Below are the code and all the weights of a small trained network. Each question names an input and a class and asks about switching units off, where a switched-off unit gives its printed mean instead of its output.

import numpy as np


def w(rows, s, z=0):
    codes = np.array(rows[::2]) - 128.0
    scale = np.full(codes.shape[1], s)
    scale[-1] = z or s
    return codes * scale


def f(y):
    return np.maximum(y, 0)


def log_softmax(a):
    a = a - a.max(-1, keepdims=True)
    return a - np.log(np.exp(a).sum(-1, keepdims=True))


def net(x, mask):
    res = np.array(x, float).reshape(1, 6) / 4 @ E
    y = f(res @ A[0][:, :-1].T + A[0][:, -1])
    res = res + np.where(mask, y, B[0][:, -1]) @ B[0][:, :-1]
    return log_softmax(res[-1] @ U[:, :-1].T + U[:, -1])


A, B = {}, {}
E = w([
[254,71,114],'x0',
[128,127,129],'x1',
[143,74,155],'x2',
[126,144,119],'x3',
[18,85,79],'x4',
[143,71,156],'x5',
],0.0089)
A[0] = w([
[116,89,66,52],'n1',
[115,98,41,26],'n2',
[173,69,7,43],'n3',
[108,78,87,2],'n4',
[127,112,92,180],'n5',
[121,84,127,212],'n6',
],0.021,0.0038)
B[0] = w([
[174,76,163,192],'n1',
[192,143,150,197],'n2',
[3,147,165,255],'n3',
[125,184,202,185],'n4',
[206,119,87,180],'n5',
[196,143,22,203],'n6',
],0.017,0.0079)
U = w([
[253,198,210,1],'0',
[53,119,68,161],'1',
[154,136,72,203],'2',
[153,144,59,169],'3',
],0.011,0.0066)

Each question gives the input, the list of numbers given to net, and the class t.
The units are the neurons (one row each of A and B). Each row of codes is followed by its name. A weight is (code - 128) times the scale printed after its matrix; where a second scale follows, it is the last column's (A, B and U).
mask holds one flag per neuron, in row order. A switched-off neuron (its flag False) gives its mean, the last column of its row in B, instead of its output. The means were averaged over made-up inputs and are rounded, as every weight is.
A unit's drop is (log p(t) with every unit on - log p(t) with that unit switched off) / (log p(t) with every unit on - log p(t) with every unit switched off).
The circuit of an input: a set's keep is (log p(t) with only the set's units on - log p(t) with every unit switched off) / (log p(t) with every unit on - log p(t) with every unit switched off). Starting from all 6 units, units are removed one at a time, each time the one whose removal leaves the highest keep (on an exact tie, the one counted first), for as long as the keep stays at least 0.8.
circuit, biggest first: the units of the circuit, biggest drop first
most important unit: the unit with the biggest drop
k most important neurons: the k neurons with the biggest drops, biggest first
drop of u: that unit's drop, to one decimal
input [3,8,-8,-6,8,-4], class 0: most important unit	n2
input [8,-3,-3,5,-5,-8], class 1: circuit, biggest first	n3, n2
input [-4,-5,5,6,-6,8], class 3: 3 most important neurons	n4, n2, n1
input [6,1,-4,7,7,5], class 0: 4 most important neurons	n2, n4, n1, n5
input [6,-3,6,4,-4,1], class 1: circuit, biggest first	n3, n2
input [1,-7,6,-8,-4,0], class 2: circuit, biggest first	n4, n2
input [-3,3,3,-4,5,5], class 0: circuit, biggest first	n4, n3
input [8,4,-4,-4,8,7], class 0: 3 most important neurons	n2, n4, n1
input [-4,-3,-4,-8,4,8], class 3: 2 most important neurons	n3, n6
input [-2,-5,-3,-8,8,2], class 0: 2 most important neurons	n4, n2
input [1,-3,1,-6,7,3], class 0: 3 most important neurons	n4, n2, n1
input [-5,3,-7,-4,5,-6], class 3: 2 most important neurons	n3, n2
input [6,2,-4,-6,-5,-4], class 1: 2 most important neurons	n3, n2
input [8,3,6,-6,0,-1], class 1: most important unit	n3
input [5,-2,-6,8,1,4], class 1: drop of n3	0.8
input [5,1,6,0,-3,7], class 3: drop of n6	0.4
input [-3,-1,2,-4,-4,7], class 3: drop of n3	0.4
